Here is a tiny trained network, its code and every weight. The questions are about switching its units off for an input and a target symbol, where a switched-off unit gives its printed mean instead of its output.

import numpy as np


def w(rows, s, z=0):
    codes = np.array(rows[::2]) - 128.0
    scale = np.full(codes.shape[1], s)
    scale[-1] = z or s
    return codes * scale


def f(y):
    return np.maximum(y, 0)


def softmax(a):
    e = np.exp(a - a.max(-1, keepdims=True))
    return e / e.sum(-1, keepdims=True)


def log_softmax(a):
    a = a - a.max(-1, keepdims=True)
    return a - np.log(np.exp(a).sum(-1, keepdims=True))


def net(x, mask):
    ids = ['ΛΣΨΩεηθ'.index(c) for c in x.split()]
    T = len(ids)
    res = E[ids] + P[:T]
    r = res
    for j in range(2):
        rows = slice(3 * j, 3 * j + 3)
        q, k, v = (r @ M[0][rows].T for M in (Q, K, V))
        z = softmax(np.where(np.tri(T) > 0, q @ k.T / 3**0.5, -1e9)) @ v
        o = O[0][rows]
        res = res + np.where(mask[j], z, o[:, -1]) @ o[:, :-1]
    y = f(res @ A[0][:, :-1].T + A[0][:, -1])
    res = res + np.where(mask[2:10], y, B[0][:, -1]) @ B[0][:, :-1]
    return log_softmax(res[-1] @ U[:, :-1].T + U[:, -1])


Q, K, V, O, A, B = {}, {}, {}, {}, {}, {}
E = w([
[107,97,143,107,154,103,57,130,44,148],'Λ',
[181,139,76,143,208,52,119,150,128,108],'Σ',
[178,123,134,75,168,126,92,104,118,189],'Ψ',
[197,58,93,154,86,95,145,56,41,151],'Ω',
[163,158,181,204,129,140,152,105,79,174],'ε',
[95,147,119,212,157,167,248,49,44,157],'η',
[100,60,173,185,119,184,154,67,198,69],'θ',
],0.012)
P = w([
[35,83,161,81,144,10,165,182,127,142],'0',
[147,120,209,10,139,77,154,175,112,39],'1',
[55,128,118,102,107,76,146,61,155,184],'2',
[150,135,158,121,150,194,101,160,137,72],'3',
[89,133,84,161,154,125,78,23,138,183],'4',
[150,171,113,180,133,246,56,120,140,66],'5',
[115,146,61,206,176,147,38,32,113,153],'6',
],0.011)
Q[0] = w([
[115,149,127,74,65,159,129,243,134,88],'H0',
[134,206,134,163,144,124,140,190,62,220],'H0',
[58,95,104,153,56,76,229,47,127,166],'H0',
[59,140,134,148,66,82,155,122,202,201],'H1',
[146,69,66,175,152,142,31,86,144,114],'H1',
[188,131,105,125,77,182,89,253,127,100],'H1',
],0.052)
K[0] = w([
[125,143,150,24,216,37,149,212,100,129],'H0',
[162,193,107,153,158,152,89,132,24,211],'H0',
[121,138,141,254,68,124,201,131,64,43],'H0',
[69,63,193,166,154,114,179,219,170,149],'H1',
[140,106,99,220,154,191,51,57,172,197],'H1',
[174,73,94,78,170,24,52,184,64,173],'H1',
],0.045)
V[0] = w([
[70,213,120,93,113,108,70,110,160,112],'H0',
[125,111,157,122,125,136,197,142,110,158],'H0',
[102,158,83,86,168,210,136,123,132,146],'H0',
[102,98,1,59,122,156,115,127,128,117],'H1',
[112,229,97,115,166,145,163,180,38,179],'H1',
[226,148,180,148,67,52,47,149,177,193],'H1',
],0.015)
O[0] = w([
[145,135,183,130,193,124,123,159,139,157,67],'H0',
[135,150,104,142,125,162,116,97,114,127,180],'H0',
[117,139,169,67,97,81,157,137,159,135,94],'H0',
[89,83,76,78,138,143,159,171,114,138,2],'H1',
[81,254,120,112,101,126,97,150,144,152,160],'H1',
[214,112,139,146,65,80,87,157,148,162,60],'H1',
],0.0091,0.0071)
A[0] = w([
[139,126,226,99,118,180,86,182,103,65,81],'N0',
[227,149,166,95,69,198,152,144,120,87,48],'N1',
[128,148,91,171,147,77,171,251,159,66,51],'N2',
[193,145,139,94,135,165,175,219,194,2,85],'N3',
[34,97,116,172,129,47,125,209,135,157,2],'N4',
[149,113,170,80,131,68,163,162,148,198,122],'N5',
[98,127,128,102,131,168,178,176,160,138,21],'N6',
[82,92,34,147,127,64,126,142,134,210,5],'N7',
],0.02,0.0085)
B[0] = w([
[135,136,150,70,49,173,130,173,126,109,244],'N0',
[99,98,135,156,249,151,154,126,154,109,254],'N1',
[219,161,137,121,173,210,139,73,76,119,143],'N2',
[46,138,158,171,69,45,77,127,157,160,175],'N3',
[39,68,180,214,144,108,125,109,213,92,150],'N4',
[145,128,10,151,162,98,196,174,158,155,193],'N5',
[164,91,134,129,142,95,87,146,154,149,161],'N6',
[138,164,182,47,80,171,123,205,127,106,176],'N7',
],0.013,0.0077)
U = w([
[70,82,119,133,149,60,95,145,149,134,2],'Λ',
[172,145,122,140,243,167,128,182,142,129,14],'Σ',
[125,116,35,119,186,50,169,186,164,178,135],'Ψ',
[144,97,81,44,117,112,125,171,70,154,168],'Ω',
[209,164,95,178,161,5,54,110,92,197,249],'ε',
[45,184,55,88,207,115,165,102,80,161,83],'η',
[153,2,45,116,202,75,146,96,58,141,179],'θ',
],0.0034,0.0038)

Each question gives the input, a string of symbols that net reads in full, and the target symbol t.
The units are the heads (3 rows each of Q, K, V and O) and the neurons (one row each of A and B). Each row of codes is followed by its name. A weight is (code - 128) times the scale printed after its matrix; where a second scale follows, it is the last column's (O, A, B and U).
mask holds one flag per unit, heads first, then neurons. A switched-off unit (its flag False) gives its mean, the last column of its rows in O or B, instead of its output. The means were averaged over made-up inputs and are rounded, as every weight is.
A unit's drop is (log p(t) with every unit on - log p(t) with that unit switched off) / (log p(t) with every unit on - log p(t) with every unit switched off).
The circuit of an input: a set's keep is (log p(t) with only the set's units on - log p(t) with every unit switched off) / (log p(t) with every unit on - log p(t) with every unit switched off). Starting from all 10 units, units are removed one at a time, each time the one whose removal leaves the highest keep (on an exact tie, the one counted first), for as long as the keep stays at least 0.8.
circuit, biggest first: the units of the circuit, biggest drop first
unit that matters most: the unit with the biggest drop
top k neurons: the k neurons with the biggest drops, biggest first
heads that matter: for each layer, one digit per head in row order, 1 if its drop is at least 0.15 and else 0, layers parted by /
drop of u: that unit's drop, to one decimal
input θ Λ Ψ Ω Λ η η, target η: heads that matter	01
input η η Λ θ η Ψ, target Ψ: unit that matters most	H0
input Σ η Ψ θ, target Λ: heads that matter	00
input η η Ψ θ Ω, target θ: heads that matter	01
input η ε Ψ ε Σ, target ε: heads that matter	01
input ε η ε ε ε Λ, target Ω: circuit, biggest first	N0, H0
input Ψ Ψ Λ, target Ψ: circuit, biggest first	H0, N5, H1
input ε Ψ Ψ θ Ψ Σ, target ε: heads that matter	00
input Ω Λ Ψ, target Ω: circuit, biggest first	N7, H1
input Ω ε Ψ ε, target Ψ: top 2 neurons	N5, N3
input Λ η Ψ ε Λ Λ, target Ω: top 2 neurons	N0, N1
input Ψ ε Ψ Ψ Λ, target Ψ: top 2 neurons	N5, N4
input Λ Σ Λ ε ε η Σ, target η: heads that matter	01
input Ψ Σ η Ω θ ε Σ, target θ: heads that matter	01
input Λ ε Ω ε Λ Λ Λ, target Λ: circuit, biggest first	H0, N4, H1
input ε Ω Ω ε ε, target ε: top 2 neurons	N1, N0
input Ψ Ψ ε θ, target Λ: circuit, biggest first	N3
input ε θ Ψ ε ε Λ Λ, target ε: top 2 neurons	N1, N0
input η ε ε, target η: drop of H1	1.1
input Ω η Λ, target η: drop of H1	0.9
input ε ε θ, target θ: drop of H1	0.9
input Ω ε θ ε θ, target θ: drop of H1	1.0
